Here is a tiny trained network, its code and every weight. The questions are about switching its units off for an input and a target symbol, where a switched-off unit gives its printed mean instead of its output.

import numpy as np


def w(rows, s, z=0):
    codes = np.array(rows[::2]) - 128.0
    scale = np.full(codes.shape[1], s)
    scale[-1] = z or s
    return codes * scale


def norm(h):
    return h / np.sqrt((h * h).mean(-1, keepdims=True) + 1e-5)


def f(y):
    return y / 2 * (1 + np.tanh(0.7978845608 * (y + 0.044715 * y**3)))


def softmax(a):
    e = np.exp(a - a.max(-1, keepdims=True))
    return e / e.sum(-1, keepdims=True)


def log_softmax(a):
    a = a - a.max(-1, keepdims=True)
    return a - np.log(np.exp(a).sum(-1, keepdims=True))


def net(x, mask):
    ids = ['βεημξπστφ'.index(c) for c in x.split()]
    T = len(ids)
    res = E[ids] + P[:T]
    r = norm(res)
    for j in range(2):
        rows = slice(2 * j, 2 * j + 2)
        q, k, v = (r @ M[0][rows].T for M in (Q, K, V))
        z = softmax(np.where(np.tri(T) > 0, q @ k.T / 2**0.5, -1e9)) @ v
        o = O[0][rows]
        res = res + np.where(mask[j], z, o[:, -1]) @ o[:, :-1]
    y = f(norm(res) @ A[0][:, :-1].T + A[0][:, -1])
    res = res + np.where(mask[2:10], y, B[0][:, -1]) @ B[0][:, :-1]
    return log_softmax(norm(res)[-1] @ U[:, :-1].T + U[:, -1])


Q, K, V, O, A, B = {}, {}, {}, {}, {}, {}
E = w([
[183,119,151],'β',
[65,209,95],'ε',
[205,97,166],'η',
[220,65,169],'μ',
[143,108,137],'ξ',
[113,103,153],'π',
[249,114,79],'σ',
[76,90,210],'τ',
[183,115,64],'φ',
],0.015)
P = w([
[161,72,147],'0',
[93,185,144],'1',
[141,166,242],'2',
[124,35,126],'3',
[96,196,138],'4',
[155,139,225],'5',
[104,20,110],'6',
[100,202,148],'7',
[212,130,206],'8',
[82,1,87],'9',
],0.0091)
Q[0] = w([
[40,200,125],'head 1',
[99,254,143],'head 1',
[115,81,195],'head 2',
[207,113,163],'head 2',
],0.012)
K[0] = w([
[29,171,127],'head 1',
[98,187,159],'head 1',
[178,43,245],'head 2',
[193,80,81],'head 2',
],0.012)
V[0] = w([
[195,163,185],'head 1',
[190,75,142],'head 1',
[164,50,224],'head 2',
[78,58,2],'head 2',
],0.0079)
O[0] = w([
[225,116,149,200],'head 1',
[60,195,184,219],'head 1',
[72,165,1,255],'head 2',
[107,72,174,53],'head 2',
],0.0097,0.0055)
A[0] = w([
[144,193,131,6],'neuron 1',
[138,140,234,29],'neuron 2',
[57,254,195,216],'neuron 3',
[19,151,175,154],'neuron 4',
[198,175,155,157],'neuron 5',
[123,179,60,118],'neuron 6',
[43,13,47,219],'neuron 7',
[168,119,20,177],'neuron 8',
],0.0081,0.0015)
B[0] = w([
[74,91,120,163],'neuron 1',
[222,193,192,142],'neuron 2',
[195,125,93,226],'neuron 3',
[236,191,201,141],'neuron 4',
[99,77,189,233],'neuron 5',
[253,141,195,198],'neuron 6',
[32,104,189,230],'neuron 7',
[73,100,138,252],'neuron 8',
],0.0074,0.0042)
U = w([
[198,225,77,216],'β',
[194,115,208,152],'ε',
[211,80,145,101],'η',
[193,1,67,6],'μ',
[98,243,99,29],'ξ',
[91,152,81,168],'π',
[160,64,42,149],'σ',
[72,160,156,142],'τ',
[97,43,110,185],'φ',
],0.0099,0.0022)

Each question gives the input, a string of symbols that net reads in full, and the target symbol t.
The units are the heads (2 rows each of Q, K, V and O) and the neurons (one row each of A and B). Each row of codes is followed by its name. A weight is (code - 128) times the scale printed after its matrix; where a second scale follows, it is the last column's (O, A, B and U).
mask holds one flag per unit, heads first, then neurons. A switched-off unit (its flag False) gives its mean, the last column of its rows in O or B, instead of its output. The means were averaged over made-up inputs and are rounded, as every weight is.
A unit's drop is (log p(t) with every unit on - log p(t) with that unit switched off) / (log p(t) with every unit on - log p(t) with every unit switched off).
The circuit of an input: a set's keep is (log p(t) with only the set's units on - log p(t) with every unit switched off) / (log p(t) with every unit on - log p(t) with every unit switched off). Starting from all 10 units, units are removed one at a time, each time the one whose removal leaves the highest keep (on an exact tie, the one counted first), for as long as the keep stays at least 0.8.
units of the circuit, in order: the units of the circuit, biggest drop first
which heads matter: for each layer, one digit per head in row order, 1 if its drop is at least 0.15 and else 0, layers parted by /
drop when u is switched off: that unit's drop, to one decimal
input μ ξ η ε μ β, target β: units of the circuit, in order	(head 2)
input φ ε ε, target ε: which heads matter	01
input ξ φ μ μ, target φ: units of the circuit, in order	(head 2; neuron 7; head 1)
input ε ε μ ε η π, target β: units of the circuit, in order	(head 2; neuron 6)
input μ φ β η, target φ: units of the circuit, in order	(head 2; neuron 3; head 1)
input μ μ σ μ μ ε ε μ, target β: which heads matter	01
input ε φ ε π φ, target ε: which heads matter	01
input φ ε β η, target φ: which heads matter	01
input ε σ φ φ, target φ: units of the circuit, in order	(head 1; head 2; neuron 7; neuron 6)
input μ φ ξ μ μ ε ε φ τ, target β: units of the circuit, in order	(head 2; neuron 3)
input μ η μ β, target β: which heads matter	11
input ε τ η, target β: which heads matter	01
input μ σ ε φ β, target ε: which heads matter	11
input μ μ τ ε μ φ η σ, target ε: drop when neuron 5 is switched off	0.2
input π μ ε ε τ φ ε σ, target ε: drop when head 2 is switched off	0.9
input τ ε ε φ β, target ε: drop when head 2 is switched off	1.1
